Below is a small trained network, with its code and all its weights. Each question gives an input and a class and asks what happens when units are switched off, that is, made to give their printed mean instead of their output.

import numpy as np


def w(rows, s, z=0):
    codes = np.array(rows[::2]) - 128.0
    scale = np.full(codes.shape[1], s)
    scale[-1] = z or s
    return codes * scale


def norm(h):
    return h / np.sqrt((h * h).mean(-1, keepdims=True) + 1e-5)


def f(y):
    return y / 2 * (1 + np.tanh(0.7978845608 * (y + 0.044715 * y**3)))


def log_softmax(a):
    a = a - a.max(-1, keepdims=True)
    return a - np.log(np.exp(a).sum(-1, keepdims=True))


def net(x, mask):
    res = np.array(x, float).reshape(1, 7) / 4 @ E
    u = 0
    for l in range(2):
        y = f(norm(res) @ A[l][:, :-1].T + A[l][:, -1])
        res = res + np.where(mask[u : u + 8], y, B[l][:, -1]) @ B[l][:, :-1]
        u += 8
    return log_softmax(norm(res)[-1] @ U[:, :-1].T + U[:, -1])


A, B = {}, {}
E = w([
[129,122,130,127,142,125,124,128],'x0',
[197,94,30,170,139,156,182,73],'x1',
[128,145,119,136,104,118,122,114],'x2',
[130,128,121,126,119,117,121,116],'x3',
[113,87,186,133,116,171,131,2],'x4',
[171,17,175,192,50,101,76,160],'x5',
[123,133,134,129,118,149,143,144],'x6',
],0.0064)
A[0] = w([
[52,157,226,78,127,130,35,136,107],'0.n1',
[93,54,171,160,112,211,133,41,59],'0.n2',
[255,156,33,61,104,126,111,236,2],'0.n3',
[154,157,69,96,74,59,134,105,168],'0.n4',
[64,87,42,156,94,62,157,205,136],'0.n5',
[233,116,152,131,107,9,166,219,32],'0.n6',
[171,18,156,191,28,90,129,159,54],'0.n7',
[248,75,51,176,145,161,215,90,76],'0.n8',
],0.0053,0.0018)
B[0] = w([
[223,154,118,125,71,101,170,141,214],'0.n1',
[115,157,121,83,138,188,34,183,204],'0.n2',
[148,223,139,160,179,133,20,146,203],'0.n3',
[115,118,168,82,195,149,142,173,153],'0.n4',
[106,99,212,135,105,157,99,89,179],'0.n5',
[61,119,128,93,133,182,104,139,188],'0.n6',
[67,95,69,135,168,116,197,131,253],'0.n7',
[254,202,197,154,87,78,186,131,235],'0.n8',
],0.0081,0.0046)
A[1] = w([
[104,130,236,90,108,59,152,173,133],'1.n1',
[138,137,134,107,102,166,23,141,137],'1.n2',
[137,166,90,94,178,162,189,131,66],'1.n3',
[136,100,155,113,112,180,139,39,142],'1.n4',
[120,108,179,101,116,147,112,65,149],'1.n5',
[62,255,83,126,173,123,151,89,87],'1.n6',
[103,138,128,108,167,133,153,100,4],'1.n7',
[86,54,127,247,140,123,139,152,102],'1.n8',
],0.0082,0.0032)
B[1] = w([
[224,155,129,150,160,104,200,38,207],'1.n1',
[98,136,80,176,141,207,88,138,197],'1.n2',
[67,108,107,74,33,121,126,123,185],'1.n3',
[88,179,175,150,194,104,56,214,180],'1.n4',
[115,160,60,152,158,117,152,227,161],'1.n5',
[117,2,131,161,111,125,115,114,255],'1.n6',
[166,110,54,161,25,81,89,186,117],'1.n7',
[68,110,74,38,100,98,146,88,206],'1.n8',
],0.009,0.0051)
U = w([
[248,180,151,136,138,95,180,78,249],'0',
[56,18,68,72,87,100,122,107,74],'1',
[103,174,113,161,208,202,26,196,53],'2',
],0.013,0.0012)

Each question gives the input, the list of numbers given to net, and the class t.
The units are the neurons (one row each of A and B). Each row of codes is followed by its name. A weight is (code - 128) times the scale printed after its matrix; where a second scale follows, it is the last column's (A, B and U).
mask holds one flag per neuron, layer by layer. A switched-off neuron (its flag False) gives its mean, the last column of its row in B, instead of its output. The means were averaged over made-up inputs and are rounded, as every weight is.
A unit's drop is (log p(t) with every unit on - log p(t) with that unit switched off) / (log p(t) with every unit on - log p(t) with every unit switched off).
The circuit of an input: a set's keep is (log p(t) with only the set's units on - log p(t) with every unit switched off) / (log p(t) with every unit on - log p(t) with every unit switched off). Starting from the 12 units with the biggest drops (on a tie, the unit counted first), units are removed one at a time, each time the one whose removal leaves the highest keep (on an exact tie, the one counted first), for as long as the keep stays at least 0.8.
units of the circuit, in order: the units of the circuit, biggest drop first
k most important neurons: the k neurons with the biggest drops, biggest first
top k neurons in layer l: the k neurons of layer l with the biggest drops, biggest first
drop of u: that unit's drop, to one decimal
input [-7,4,-1,2,-7,4,8], class 2: units of the circuit, in order	0.n3
input [-3,4,2,4,-2,-5,-4], class 1: 3 most important neurons	1.n6; 1.n3; 0.n1
input [2,4,3,6,-6,5,-6], class 2: 3 most important neurons	0.n3; 0.n6; 1.n6
input [8,-4,7,2,6,1,0], class 2: 2 most important neurons	0.n8; 0.n2
input [2,5,6,0,-6,-1,-6], class 2: 4 most important neurons	0.n3; 1.n1; 0.n1; 0.n6
input [2,3,0,1,1,-4,-5], class 1: 4 most important neurons	1.n3; 0.n1; 1.n1; 1.n6
input [3,-7,0,-5,-1,-8,-2], class 1: 4 most important neurons	0.n8; 1.n6; 1.n3; 0.n5
input [1,-7,-6,8,6,-6,-8], class 0: 3 most important neurons	0.n1; 0.n7; 1.n1
input [5,6,-3,-7,8,-1,3], class 2: 2 most important neurons	0.n2; 1.n4
input [-7,-1,3,6,5,-6,-1], class 1: 3 most important neurons	1.n6; 0.n5; 1.n3
input [2,-4,2,-6,5,-7,-3], class 1: 2 most important neurons	0.n8; 1.n6
input [2,2,4,-8,-7,-8,8], class 1: 3 most important neurons	1.n6; 1.n3; 0.n2
input [-8,-3,-2,1,3,0,3], class 0: top 2 neurons in layer 1	1.n1; 1.n4
input [-3,2,-8,1,-1,0,5], class 0: units of the circuit, in order	0.n8
input [-2,2,7,6,-3,1,7], class 2: drop of 0.n3	4.1
input [-8,-7,-7,0,-3,5,3], class 0: drop of 1.n1	0.8
input [-3,4,0,-4,-7,4,-6], class 2: drop of 0.n6	0.1
input [4,-8,2,1,-5,-2,8], class 0: drop of 1.n1	0.2
